Below are the code and all the weights of a small trained network. Each question names an input and a target symbol and asks about switching units off, where a switched-off unit gives its printed mean instead of its output.

import numpy as np


def w(rows, s, z=0):
    codes = np.array(rows[::2]) - 128.0
    scale = np.full(codes.shape[1], s)
    scale[-1] = z or s
    return codes * scale


def norm(h):
    return h / np.sqrt((h * h).mean(-1, keepdims=True) + 1e-5)


def f(y):
    return np.maximum(y, 0)


def softmax(a):
    e = np.exp(a - a.max(-1, keepdims=True))
    return e / e.sum(-1, keepdims=True)


def log_softmax(a):
    a = a - a.max(-1, keepdims=True)
    return a - np.log(np.exp(a).sum(-1, keepdims=True))


def net(x, mask):
    ids = ['βδηλμξτφψω'.index(c) for c in x.split()]
    T = len(ids)
    res = E[ids] + P[:T]
    u = 0
    for l in range(2):
        q, k, v = (norm(res) @ M[l].T for M in (Q, K, V))
        z = softmax(np.where(np.tri(T) > 0, q @ k.T / 2**0.5, -1e9)) @ v
        res = res + np.where(mask[u], z, O[l][:, -1]) @ O[l][:, :-1]
        u += 1
        y = f(norm(res) @ A[l][:, :-1].T + A[l][:, -1])
        res = res + np.where(mask[u : u + 4], y, B[l][:, -1]) @ B[l][:, :-1]
        u += 4
    return log_softmax(norm(res)[-1] @ U[:, :-1].T + U[:, -1])


Q, K, V, O, A, B = {}, {}, {}, {}, {}, {}
E = w([
[158,149,79,50,164,100,217,140,85],'β',
[168,198,114,126,68,175,110,134,117],'δ',
[194,157,4,183,80,152,125,140,93],'η',
[124,196,88,156,143,120,90,145,155],'λ',
[101,137,130,218,77,188,115,140,170],'μ',
[158,155,80,247,109,175,139,173,164],'ξ',
[87,139,46,96,183,181,66,84,64],'τ',
[132,153,174,205,151,113,130,148,60],'φ',
[240,127,83,163,175,80,117,108,94],'ψ',
[130,124,115,158,123,81,139,33,161],'ω',
],0.012)
P = w([
[48,187,53,182,109,1,80,132,58],'0',
[85,191,34,151,116,53,135,128,79],'1',
[94,173,52,149,124,80,137,129,92],'2',
[104,172,64,149,141,97,141,128,105],'3',
[108,167,79,145,157,110,141,135,122],'4',
[104,167,102,140,168,115,136,137,144],'5',
[116,171,118,125,173,123,153,131,155],'6',
[132,163,136,124,163,139,155,142,167],'7',
[134,148,151,123,189,140,142,139,176],'8',
[147,145,165,113,189,145,153,150,195],'9',
[152,139,186,107,184,170,151,147,198],'10',
[161,149,214,86,188,182,145,156,221],'11',
[163,149,236,75,200,189,140,159,228],'12',
[203,155,226,54,195,201,145,151,231],'13',
],0.0053)
Q[0] = w([
[126,177,113,121,132,158,134,160,181],'0.h0',
[54,6,160,97,82,93,118,75,106],'0.h0',
],0.011)
K[0] = w([
[226,78,254,193,184,183,146,154,151],'0.h0',
[66,143,13,151,43,78,129,175,23],'0.h0',
],0.0058)
V[0] = w([
[104,73,82,79,80,125,103,117,192],'0.h0',
[131,105,121,169,124,177,106,255,121],'0.h0',
],0.0062)
O[0] = w([
[125,109,34,101,155,98,90,130,255,3],'0.h0',
[101,47,75,116,79,28,131,188,124,166],'0.h0',
],0.0082,0.0046)
A[0] = w([
[182,68,59,151,86,161,100,78,81,124],'0.n0',
[150,136,154,2,126,231,89,116,79,242],'0.n1',
[182,228,195,194,113,152,46,227,169,164],'0.n2',
[137,62,182,77,128,12,235,30,143,250],'0.n3',
],0.0044,0.002)
B[0] = w([
[95,161,157,188,128,151,118,217,207,145],'0.n0',
[103,84,93,159,173,158,144,109,135,173],'0.n1',
[98,186,3,147,112,77,196,103,91,253],'0.n2',
[166,127,104,181,133,217,132,78,158,159],'0.n3',
],0.0072,0.0071)
Q[1] = w([
[140,171,80,163,158,153,190,178,86],'1.h0',
[69,233,37,242,166,222,248,118,108],'1.h0',
],0.011)
K[1] = w([
[113,77,184,52,157,223,150,124,144],'1.h0',
[124,21,180,91,195,254,158,51,196],'1.h0',
],0.0077)
V[1] = w([
[115,78,100,153,136,188,71,69,111],'1.h0',
[184,168,146,255,70,87,149,75,150],'1.h0',
],0.0081)
O[1] = w([
[213,242,149,171,14,144,48,107,135,185],'1.h0',
[198,88,167,69,142,119,173,1,158,255],'1.h0',
],0.0071,0.0062)
A[1] = w([
[55,164,99,100,35,122,110,136,255,209],'1.n0',
[45,132,105,223,155,112,114,208,66,33],'1.n1',
[213,114,141,74,85,149,162,164,119,254],'1.n2',
[204,105,96,55,104,102,156,92,92,83],'1.n3',
],0.008,0.00075)
B[1] = w([
[193,3,138,62,209,221,109,105,91,175],'1.n0',
[131,143,187,52,164,171,145,168,211,254],'1.n1',
[97,150,124,97,99,142,189,168,208,174],'1.n2',
[90,112,202,94,86,115,43,209,154,243],'1.n3',
],0.0079,0.0062)
U = w([
[110,162,124,128,194,201,155,169,143,131],'β',
[34,154,224,150,52,134,156,157,100,209],'δ',
[154,99,97,157,100,92,149,182,187,41],'η',
[84,149,68,95,127,80,124,93,85,134],'λ',
[113,128,99,211,152,207,148,3,146,192],'μ',
[119,175,11,136,116,107,199,119,172,22],'ξ',
[120,151,102,211,103,165,46,164,87,254],'τ',
[120,109,148,163,157,128,131,109,46,111],'φ',
[186,65,114,70,149,137,88,140,127,129],'ψ',
[216,186,157,154,132,135,158,77,170,50],'ω',
],0.0065,0.002)

Each question gives the input, a string of symbols that net reads in full, and the target symbol t.
The units are the heads (2 rows each of Q, K, V and O) and the neurons (one row each of A and B). Each row of codes is followed by its name. A weight is (code - 128) times the scale printed after its matrix; where a second scale follows, it is the last column's (O, A, B and U).
mask holds one flag per unit, layer by layer, with each layer's heads first. A switched-off unit (its flag False) gives its mean, the last column of its rows in O or B, instead of its output. The means were averaged over made-up inputs and are rounded, as every weight is.
A unit's drop is (log p(t) with every unit on - log p(t) with that unit switched off) / (log p(t) with every unit on - log p(t) with every unit switched off).
The circuit of an input: a set's keep is (log p(t) with only the set's units on - log p(t) with every unit switched off) / (log p(t) with every unit on - log p(t) with every unit switched off). Starting from all 10 units, units are removed one at a time, each time the one whose removal leaves the highest keep (on an exact tie, the one counted first), for as long as the keep stays at least 0.8.
units of the circuit, in order: the units of the circuit, biggest drop first
unit that matters most: the unit with the biggest drop
k most important neurons: the k neurons with the biggest drops, biggest first
k most important neurons of layer l: the k neurons of layer l with the biggest drops, biggest first
drop of u: that unit's drop, to one decimal
input φ λ φ μ δ φ δ, target δ: unit that matters most -> 0.h0
input φ λ β λ μ δ, target ψ: units of the circuit, in order -> (0.h0 1.n0)
input τ β ξ, target β: 3 most important neurons of layer 0 -> (0.n3 0.n2 0.n0)
input δ φ λ δ, target δ: units of the circuit, in order -> (1.n3 1.h0 0.h0 1.n0)
input ψ λ β ξ φ μ λ δ, target β: 3 most important neurons -> (1.n1 1.n0 0.n2)
input λ β μ δ δ ξ φ μ, target β: 2 most important neurons -> (1.n1 1.n3)
input τ δ β ξ η λ λ φ ψ, target β: 2 most important neurons -> (0.n2 1.n1)
input λ β λ, target β: units of the circuit, in order -> (1.h0 1.n1)
input μ τ λ φ λ β δ λ ω ξ ξ β φ ψ, target β: 2 most important neurons -> (0.n2 0.n1)
input λ λ ξ β λ δ τ λ λ ξ μ λ λ ξ, target τ: units of the circuit, in order -> (1.h0 0.n2)
input λ δ ξ δ λ δ δ λ φ λ, target δ: 2 most important neurons -> (1.n3 1.n0)
input β ξ λ δ φ δ λ φ τ δ, target τ: 2 most important neurons -> (0.n2 0.n1)
input β λ μ φ, target β: 2 most important neurons -> (1.n1 1.n3)
input λ δ τ δ η λ φ ψ φ ξ δ φ τ η, target τ: unit that matters most -> 1.h0
input φ φ δ τ β, target β: 3 most important neurons of layer 0 -> (0.n2 0.n3 0.n1)
input λ δ λ ω η, target ω: 2 most important neurons of layer 0 -> (0.n3 0.n2)
input β λ δ λ δ, target β: 2 most important neurons -> (1.n1 0.n0)
input β λ λ δ ξ λ λ λ δ λ λ, target ξ: 2 most important neurons -> (0.n2 1.n3)
input β ω λ λ ξ λ λ μ τ ξ λ λ η, target τ: 2 most important neurons -> (0.n2 0.n1)
input λ η η, target η: 3 most important neurons -> (0.n2 1.n3 0.n0)
input β λ ω φ λ ψ β λ λ λ β λ λ η, target β: 2 most important neurons -> (0.n0 1.n1)
input τ φ δ ξ λ μ, target τ: most important neuron of layer 0 -> (0.n2)
input ξ δ φ λ δ μ μ ξ δ λ δ δ λ, target ξ: 2 most important neurons -> (0.n2 1.n1)
input β ω λ δ τ ξ, target τ: 2 most important neurons of layer 0 -> (0.n1 0.n2)
input β ψ μ, target β: 3 most important neurons of layer 1 -> (1.n1 1.n0 1.n3)
input ξ η μ μ ξ, target η: drop of 1.n3 -> -0.1
input η λ ψ δ μ φ λ λ λ λ ω λ, target μ: drop of 0.n1 -> 0.1
